[[127 128 119 128 121]
 [126 129 124 127 118]
 [127 105 126 122 129]]
->
[[128 119]
 [129 124]]

[[128 108 132]
 [114 157 128]
 [ 99 112 132]
 [149 115 129]
 [128 140 128]]
->
[[108 132]
 [157 128]]

[[131 129 117 127 118]
 [142 117 140 138 130]
 [125 135 137 127 142]
 [116 132 120 116 116]
 [104 116 117 125 135]]
->
[[129 117]
 [117 140]]

[[128 106 104 132 126]
 [138 116 128 146 132]
 [119 121 125 117 154]
 [136 128 129 130 145]]
->
[[106 104]
 [116 128]]

[[133 132 136 120 101]
 [150 137 136 120 153]
 [150 133 156 111 142]
 [116 128  98 120 142]
 [150 133 136  98 142]]
->
[[132 136]
 [137 136]]

[[133 122 127 102 129]
 [125 132 124 133 120]
 [114 126 132 124 134]
 [111 131 126 133 117]
 [130 128 128 130 129]]
->
[[122 127]
 [132 124]]

[[132 124 124 138]
 [132 127 125 136]
 [126 131 123 128]
 [144 127 154 149]
 [130 127 127 131]]
->
[[124 124]
 [127 125]]

[[131 134 100]
 [113 100 136]
 [113 112 121]]
->
[[134 100]
 [100 136]]

[[130 127 130 157]
 [130 125 129 150]
 [128 132 128 138]]
->
[[127 130]
 [125 129]]
---
[[131 116 122 126 121 116 126 120 116 117 112 135]
 [131 127 122 122 130 134 128 127 130 131 123 125]
 [143 132 132 129 140 136 133 122 128 131 101 119]
 [132 119 116 130 110 110 114 117 125 132 115 130]
 [129 123 125 122 129 129 127 132 135 130 119 126]
 [122 129 137 136 132 132 135 132 133 128 117 123]
 [130 131 126 127 134 133 131 135 126 126 127 132]]
->
[[135 131 116 122 126 121 116 126 120 116 117 112]
 [125 131 127 122 122 130 134 128 127 130 131 123]
 [119 143 132 132 129 140 136 133 122 128 131 101]
 [130 132 119 116 130 110 110 114 117 125 132 115]
 [126 129 123 125 122 129 129 127 132 135 130 119]
 [123 122 129 137 136 132 132 135 132 133 128 117]
 [132 130 131 126 127 134 133 131 135 126 126 127]]

[[128 115 143 123 141 131 119 119 132 118 127 144]
 [136 103 138 137 140 148 118 129 116 130 124 131]
 [125 106 132 117 147 131 143 117 130 130 133 122]
 [115 122 142 120 123 114 145 137 148 132 139 128]]
->
[[144 128 115 143 123 141 131 119 119 132 118 127]
 [131 136 103 138 137 140 148 118 129 116 130 124]
 [122 125 106 132 117 147 131 143 117 130 130 133]
 [128 115 122 142 120 123 114 145 137 148 132 139]]

[[134 136 131 122 114 108 107 110 110 108 104 100 104 109 112]
 [111 110 116 121 123 122 118 117 122 124 120 111 103 107 126]]
->
[[112 134 136 131 122 114 108 107 110 110 108 104 100 104 109]
 [126 111 110 116 121 123 122 118 117 122 124 120 111 103 107]]

[[103 130 130 137 129 124 126 125 137 133 104 121 115]
 [142 131 126 122 134 140 130 118 112 117 113 125 125]
 [117 130 137 133 124 127 125 123 131 148 130 112 127]]
->
[[115 103 130 130 137 129 124 126 125 137 133 104 121]
 [125 142 131 126 122 134 140 130 118 112 117 113 125]
 [127 117 130 137 133 124 127 125 123 131 148 130 112]]

[[130 103 105]
 [125 122 138]
 [125 118 100]
 [131 120 123]
 [129 125 123]
 [126 132 130]
 [123 130 137]
 [125 130 129]
 [128 132 132]
 [126 128 131]
 [131 157 107]]
->
[[105 130 103]
 [138 125 122]
 [100 125 118]
 [123 131 120]
 [123 129 125]
 [130 126 132]
 [137 123 130]
 [129 125 130]
 [132 128 132]
 [131 126 128]
 [107 131 157]]

[[127 123 130 131 121 125 141 122 117 137 135]
 [126 118 107 134 139 135 126 150 130 140 139]
 [127 127 128 133 127 126 134 133 121 139 137]]
->
[[135 127 123 130 131 121 125 141 122 117 137]
 [139 126 118 107 134 139 135 126 150 130 140]
 [137 127 127 128 133 127 126 134 133 121 139]]

[[124 107 119 116 113]
 [126 129 120 124 129]
 [137 150 137 139 144]
 [117 124 122 128 134]
 [130 125 130 131 127]
 [133 132 117 131 129]
 [111 119 116 113 123]
 [120 131 125 119 126]
 [129 125 121 130 130]
 [132 141 134 128 132]
 [124 126 130 131 130]]
->
[[113 124 107 119 116]
 [129 126 129 120 124]
 [144 137 150 137 139]
 [134 117 124 122 128]
 [127 130 125 130 131]
 [129 133 132 117 131]
 [123 111 119 116 113]
 [126 120 131 125 119]
 [130 129 125 121 130]
 [132 132 141 134 128]
 [130 124 126 130 131]]

[[128 119 128 122 133 127 118 122 119 132 128 131 131 124 132]
 [119 128 131 113 137 135 106 120 126 121 130 131 130 126 123]
 [141 113 129 138 120 117 141 124 115 147 127 130 125 127 141]
 [146 110 139 148 113 118 150 128 117 153 131 125 118 131 140]]
->
[[132 128 119 128 122 133 127 118 122 119 132 128 131 131 124]
 [123 119 128 131 113 137 135 106 120 126 121 130 131 130 126]
 [141 141 113 129 138 120 117 141 124 115 147 127 130 125 127]
 [140 146 110 139 148 113 118 150 128 117 153 131 125 118 131]]
---
[[128 129 138 123 126 126 125 130 128]
 [136 126 119 139 126 109 138 125 123]
 [125 127 133 133 127 135 110 136 128]
 [117 131 126 101 129 133 144 119 123]
 [133 124 118 141 124 111 127 131 107]
 [141 128 114 147 139 108 125 125 126]
 [124 133 131 119 123 128 138 133 127]]
->
[[130 128 128 129 138 123 126 126 125]
 [125 123 136 126 119 139 126 109 138]
 [136 128 125 127 133 133 127 135 110]
 [119 123 117 131 126 101 129 133 144]
 [131 107 133 124 118 141 124 111 127]
 [125 126 141 128 114 147 139 108 125]
 [133 127 124 133 131 119 123 128 138]]

[[153 113 121 136 133 111 126 110 130 107 128 119 132 130 129]
 [143 118 121 124 137 112 134 112 126 115 127 122 132 132 135]
 [137 120 129 132 124 125 134 123 118 128 138 123 127 127 134]
 [134 126 131 135 124 119 132 125 130 131 129 123 134 128 128]]
->
[[130 129 153 113 121 136 133 111 126 110 130 107 128 119 132]
 [132 135 143 118 121 124 137 112 134 112 126 115 127 122 132]
 [127 134 137 120 129 132 124 125 134 123 118 128 138 123 127]
 [128 128 134 126 131 135 124 119 132 125 130 131 129 123 134]]

[[127 124 127 132 122 127]
 [135 130 118 125 131 121]
 [132 129 125 129 124 131]
 [137 129 146 141 135 138]
 [123 109 128 131 105 149]
 [123 124 122 136 115 132]
 [138 154 131 123 142 114]
 [121 105 120 132 155 107]]
->
[[122 127 127 124 127 132]
 [131 121 135 130 118 125]
 [124 131 132 129 125 129]
 [135 138 137 129 146 141]
 [105 149 123 109 128 131]
 [115 132 123 124 122 136]
 [142 114 138 154 131 123]
 [155 107 121 105 120 132]]

[[129 126 127 128 128 128 127 128 127 127]
 [133 113 125 126 130 130 125 128 122 122]
 [129 137 139 131 138 127 124 137 137 135]
 [128 128 131 123 128 129 129 131 126 123]
 [124 122 128 132 133 135 115 154 124 129]
 [127 122 128 133 118 124 129 127 137 129]
 [128 128 129 125 128 129 128 130 127 126]
 [128 132 133 129 133 127 126 132 132 131]]
->
[[127 127 129 126 127 128 128 128 127 128]
 [122 122 133 113 125 126 130 130 125 128]
 [137 135 129 137 139 131 138 127 124 137]
 [126 123 128 128 131 123 128 129 129 131]
 [124 129 124 122 128 132 133 135 115 154]
 [137 129 127 122 128 133 118 124 129 127]
 [127 126 128 128 129 125 128 129 128 130]
 [132 131 128 132 133 129 133 127 126 132]]

[[126 111 116 134 125 133 131 129 128]
 [130 131 124 125 127 145 127 134 156]]
->
[[129 128 126 111 116 134 125 133 131]
 [134 156 130 131 124 125 127 145 127]]

[[107 135 109 123 150]
 [126 126 123 127 126]
 [129 133 128 125 124]
 [127 130 123 126 128]
 [127 129 124 128 129]
 [127 129 124 128 129]
 [127 129 124 128 129]
 [127 124 136 126 127]
 [128 131 126 126 127]
 [126 129 124 129 130]]
->
[[123 150 107 135 109]
 [127 126 126 126 123]
 [125 124 129 133 128]
 [126 128 127 130 123]
 [128 129 127 129 124]
 [128 129 127 129 124]
 [128 129 127 129 124]
 [126 127 127 124 136]
 [126 127 128 131 126]
 [129 130 126 129 124]]

[[117 110 119 110 111 119 124 115 127 117]
 [107 129 105 115 104  98 109 108 123 104]
 [130 143 135 120 128 141 139 126 123 133]]
->
[[127 117 117 110 119 110 111 119 124 115]
 [123 104 107 129 105 115 104  98 109 108]
 [123 133 130 143 135 120 128 141 139 126]]
